[138 122 100 162  92 143 167 173 138 122 100 162  92 142 167 140 163 100
  82 128 103 176 131  86 173 146 118 145 129  99 122 106 106 106] = k_690
[ 92 143 167 173 138 122 100 160  92 142 167 162  92 142 167 140 163 100
  82 128 103 151 153 159 173 146 118 145 143  67 155  98 106 106] = k_585
[151  88  91 150 147  89  73 173 138 122 100 162  92 142 167 140 163 100
  82 128 103 176 131  86 173 146 118 145 129  99 122 106 106 106] = k_648
q: [151  88  91 150 147  89  73 173 138 122 100 162  92 142 167 140 163 100
  82 128 103 176 131  86 173 146 118 145 129  99 122 106 106 106] | k_648
at: [ 92 143 167 173 138 122 100 162  92 142 167] | k_690, 4

[109 135  72 116 113 133 122 143 147] -> k_317
[145 117 204 164  80  68 157 174 142] -> k_921
[136 121 197 188  83  58 157 165 142] -> k_638
[198 182  76  54 105 124 144 153 134] -> k_900
[133 116 202 187  83  61 168 172 142] -> k_323
[136 119 199 182  76  54 157 164 142] -> k_680
[130 123 181 133  71  61 168 141 142] -> k_637
[182 136  66 159  90 152 139 159 149] -> k_744
[130 117 203 189  83  61 157 163 140] -> k_864
at: [199 182  76  54] | k_680, 2
q: [130 123 181 133  71  61 168 141 142] | k_637
at: [203 189] | k_864, 2
at: [136 119] | k_680, 0
at: [ 76  54 105 124 144 153] | k_900, 2

[139 124 139 143 116 133 145 148] -> k_570
[148 128 145 135 107 125 122 145] -> k_277
[142 133 110 125 140 136 119 117] -> k_21
[ 98 138  97  90 170 108 104 113] -> k_483
[128 139 124 128 123 125 130 130] -> k_22
[ 63 158  56  56 216 112  68  76] -> k_846
[101 135 103 114 152 120 129 100] -> k_501
[153 128 155 169  80 160 159 166] -> k_724
[147 124 142 146 111 130 128 147] -> k_62
[122 139 143 116 133 145 167 179] -> k_671
at: [124 139] | k_570, 1
at: [124 139 143 116 133 145] | k_570, 1
at: [112  68] | k_846, 5
at: [158  56  56 216 112  68  76] | k_846, 1
at: [125 140] | k_21, 3
at: [159 166] | k_724, 6

[ 98 142 120 152  97 149 124] -> k_393
[180 175 102 118 164 135  93] -> k_367
[138 141 126  96 142 121 113] -> k_17
[106 141 120 152  97 149 124] -> k_355
[138 141 126 149 152  97  52] -> k_291
at: [141 120 152] | k_355, 1
q: [106 141 120 152  97 149 124] | k_355
at: [141 120 152  97 149] | k_355, 1
at: [106 141 120 152  97] | k_355, 0
at: [ 96 142] | k_17, 3
at: [138 141 126  96 142 121] | k_17, 0
at: [97 52] | k_291, 5

[129 125 124 131 106 137 128 129 130 129 128 129 146 121 128 131 128 131
 133 127 138 126 134 134 127 128  92 129] -> k_885
[140 122 148 218  84 131 131 132 134 132 127 130 148 145 129 125 109 118
 106 131 125 128 143 128 130 122  78 125] -> k_980
[127 129 116 141  99 127 129 132 139 133 129 118 145 131 129 130 121 127
 120 129 136 126 139 135 127 126  95 128] -> k_113
[128 123 164 157 128 128 106 108 131 128 129 123 123 118 127 128 145 132
 132 131 125 126 119 125 128 130 167 128] -> k_933
[119 127 100  38 166 127 128 127 124 120 130 129  83  95 125 127 151 150
 140 137 126 127 106 124 126 138 182 135] -> k_758
[133 134 124 146 122 126 129 128 134 128 128 126 114 126 126 123 127 121
 116 133 125 128 126 136 130 126  95 129] -> k_537
[142 119 158 216  73 128 132 129 121 134 128 123 164 157 129 128 106 108
 109 127 127 128 140 131 130 119  70 122] -> k_315
[123 132 116  80 146 135 126 127 131 128 129 123 107 118 127 128 137 132
 132 131 125 126 119 125 128 130 167 128] -> k_841
at: [127 121] | k_537, 16
at: [128 123 164 157 129 128 106 108] | k_315, 10
at: [119 158 216  73 128 132 129 121 134 128 123] | k_315, 1
at: [132 134] | k_980, 7
at: [128 140 131 130] | k_315, 21
at: [126 123 127] | k_537, 14

[140 117 143 125 146 145 115 115  97 140 156  97  99 151 109 131 147  37
 167 149 177 139] -> k_121
[147 131 115 118  89 121 135 143 110 105 139 140 168 147  37 131 151 167
 177 149 109 156] -> k_375
[131 151 167 174  89 121 135 143 110 105 139 140 168  95 127 149 118 135
 134 131  68 160] -> k_878
at: [151 109 131 147  37 167 149 177] | k_121, 13
at: [140 168  95 127 149 118 135 134 131] | k_878, 11
at: [167 174  89 121 135 143 110 105 139 140 168  95] | k_878, 2
at: [143 125 146 145 115 115  97 140] | k_121, 2
at: [151 167 174  89 121 135 143 110 105 139] | k_878, 1
at: [ 37 131 151 167 177 149] | k_375, 14
at: [131 151 167 177] | k_375, 15

